Below is a small trained network, with its code and all its weights. Each question gives an input and a target symbol and asks what happens when units are switched off, that is, made to give their printed mean instead of their output.

import numpy as np


def w(rows, s, z=0):
    codes = np.array(rows[::2]) - 128.0
    scale = np.full(codes.shape[1], s)
    scale[-1] = z or s
    return codes * scale


def f(y):
    return y / 2 * (1 + np.tanh(0.7978845608 * (y + 0.044715 * y**3)))


def softmax(a):
    e = np.exp(a - a.max(-1, keepdims=True))
    return e / e.sum(-1, keepdims=True)


def log_softmax(a):
    a = a - a.max(-1, keepdims=True)
    return a - np.log(np.exp(a).sum(-1, keepdims=True))


def net(x, mask):
    ids = ['ΓΛαβδεηθμστφψω'.index(c) for c in x.split()]
    T = len(ids)
    res = E[ids] + P[:T]
    q, k, v = (res @ M[0].T for M in (Q, K, V))
    z = softmax(np.where(np.tri(T) > 0, q @ k.T / 3**0.5, -1e9)) @ v
    res = res + np.where(mask[0], z, O[0][:, -1]) @ O[0][:, :-1]
    y = f(res @ A[0][:, :-1].T + A[0][:, -1])
    res = res + np.where(mask[1:9], y, B[0][:, -1]) @ B[0][:, :-1]
    return log_softmax(res[-1] @ U[:, :-1].T + U[:, -1])


Q, K, V, O, A, B = {}, {}, {}, {}, {}, {}
E = w([
[153,163,94,94],'Γ',
[114,162,163,170],'Λ',
[124,252,82,126],'α',
[155,169,133,41],'β',
[100,150,117,88],'δ',
[147,154,151,134],'ε',
[173,166,132,186],'η',
[112,145,91,169],'θ',
[172,93,158,108],'μ',
[103,68,140,74],'σ',
[149,150,65,125],'τ',
[53,120,60,116],'φ',
[128,160,122,172],'ψ',
[95,156,142,145],'ω',
],0.024)
P = w([
[165,2,64,113],'0',
[133,108,89,112],'1',
[118,136,104,109],'2',
[108,154,110,108],'3',
[101,174,120,104],'4',
[100,179,130,103],'5',
],0.0088)
Q[0] = w([
[148,250,62,170],'h0',
[151,135,184,114],'h0',
[141,194,73,70],'h0',
],0.026)
K[0] = w([
[101,252,100,154],'h0',
[138,133,167,103],'h0',
[96,196,97,96],'h0',
],0.028)
V[0] = w([
[86,136,34,252],'h0',
[23,101,133,53],'h0',
[110,135,243,177],'h0',
],0.014)
O[0] = w([
[90,112,79,252,237],'h0',
[113,75,88,40,101],'h0',
[157,45,176,113,3],'h0',
],0.013,0.005)
A[0] = w([
[163,58,169,92,102],'n0',
[173,129,140,148,28],'n1',
[176,166,175,174,145],'n2',
[158,34,190,192,74],'n3',
[144,134,94,185,80],'n4',
[81,136,127,115,254],'n5',
[255,141,79,122,197],'n6',
[166,36,100,167,186],'n7',
],0.012,0.008)
B[0] = w([
[7,120,89,167,145],'n0',
[121,221,147,7,121],'n1',
[123,70,151,100,246],'n2',
[201,86,59,44,157],'n3',
[43,108,155,71,253],'n4',
[237,142,131,153,255],'n5',
[132,173,211,127,205],'n6',
[178,93,118,180,175],'n7',
],0.017,0.0092)
U = w([
[42,155,124,222,65],'Γ',
[111,175,3,136,99],'Λ',
[105,115,146,48,2],'α',
[21,225,84,145,158],'β',
[133,245,114,152,71],'δ',
[73,155,77,58,137],'ε',
[169,144,88,242,160],'η',
[80,83,120,136,175],'θ',
[168,109,89,91,36],'μ',
[145,133,210,141,249],'σ',
[94,185,135,44,5],'τ',
[82,179,98,122,47],'φ',
[44,164,165,104,109],'ψ',
[143,174,53,50,140],'ω',
],0.008)

Each question gives the input, a string of symbols that net reads in full, and the target symbol t.
The units are the heads (3 rows each of Q, K, V and O) and the neurons (one row each of A and B). Each row of codes is followed by its name. A weight is (code - 128) times the scale printed after its matrix; where a second scale follows, it is the last column's (O, A, B and U).
mask holds one flag per unit, heads first, then neurons. A switched-off unit (its flag False) gives its mean, the last column of its rows in O or B, instead of its output. The means were averaged over made-up inputs and are rounded, as every weight is.
A unit's drop is (log p(t) with every unit on - log p(t) with that unit switched off) / (log p(t) with every unit on - log p(t) with every unit switched off).
The circuit of an input: a set's keep is (log p(t) with only the set's units on - log p(t) with every unit switched off) / (log p(t) with every unit on - log p(t) with every unit switched off). Starting from all 9 units, units are removed one at a time, each time the one whose removal leaves the highest keep (on an exact tie, the one counted first), for as long as the keep stays at least 0.8.
units of the circuit, in order: the units of the circuit, biggest drop first
unit that matters most: the unit with the biggest drop
k most important neurons: the k neurons with the biggest drops, biggest first
drop of u: that unit's drop, to one decimal
input ε ε φ, target Λ: unit that matters most	h0
input φ ψ ε ω ε, target η: units of the circuit, in order	(n4 h0 n2)
input ψ ω μ, target ψ: 3 most important neurons	(n0 n6 n5)
input φ α ε, target β: 2 most important neurons	(n4 n7)
input ε σ ω, target η: units of the circuit, in order	(n4 h0 n2 n7)
input ω θ ε Λ ε, target μ: units of the circuit, in order	(h0 n3)
input ψ ε Γ Λ φ, target Λ: units of the circuit, in order	(h0 n5)
input ω ε α ω Λ, target β: units of the circuit, in order	(h0 n4)
input ω ε ε ε ω ε, target η: units of the circuit, in order	(n4 n6)
input θ ε ε ε ω, target η: units of the circuit, in order	(n4 n6 n5)
input ψ ε ψ ψ ε θ, target Γ: 3 most important neurons	(n4 n7 n3)
input ψ ψ α ε δ, target β: drop of n5	-0.2
input ε ψ α δ, target β: drop of n2	0.1
input α ε τ σ η, target β: drop of n4	0.4
input ε ε ε ε ψ ε, target θ: drop of n6	0.2
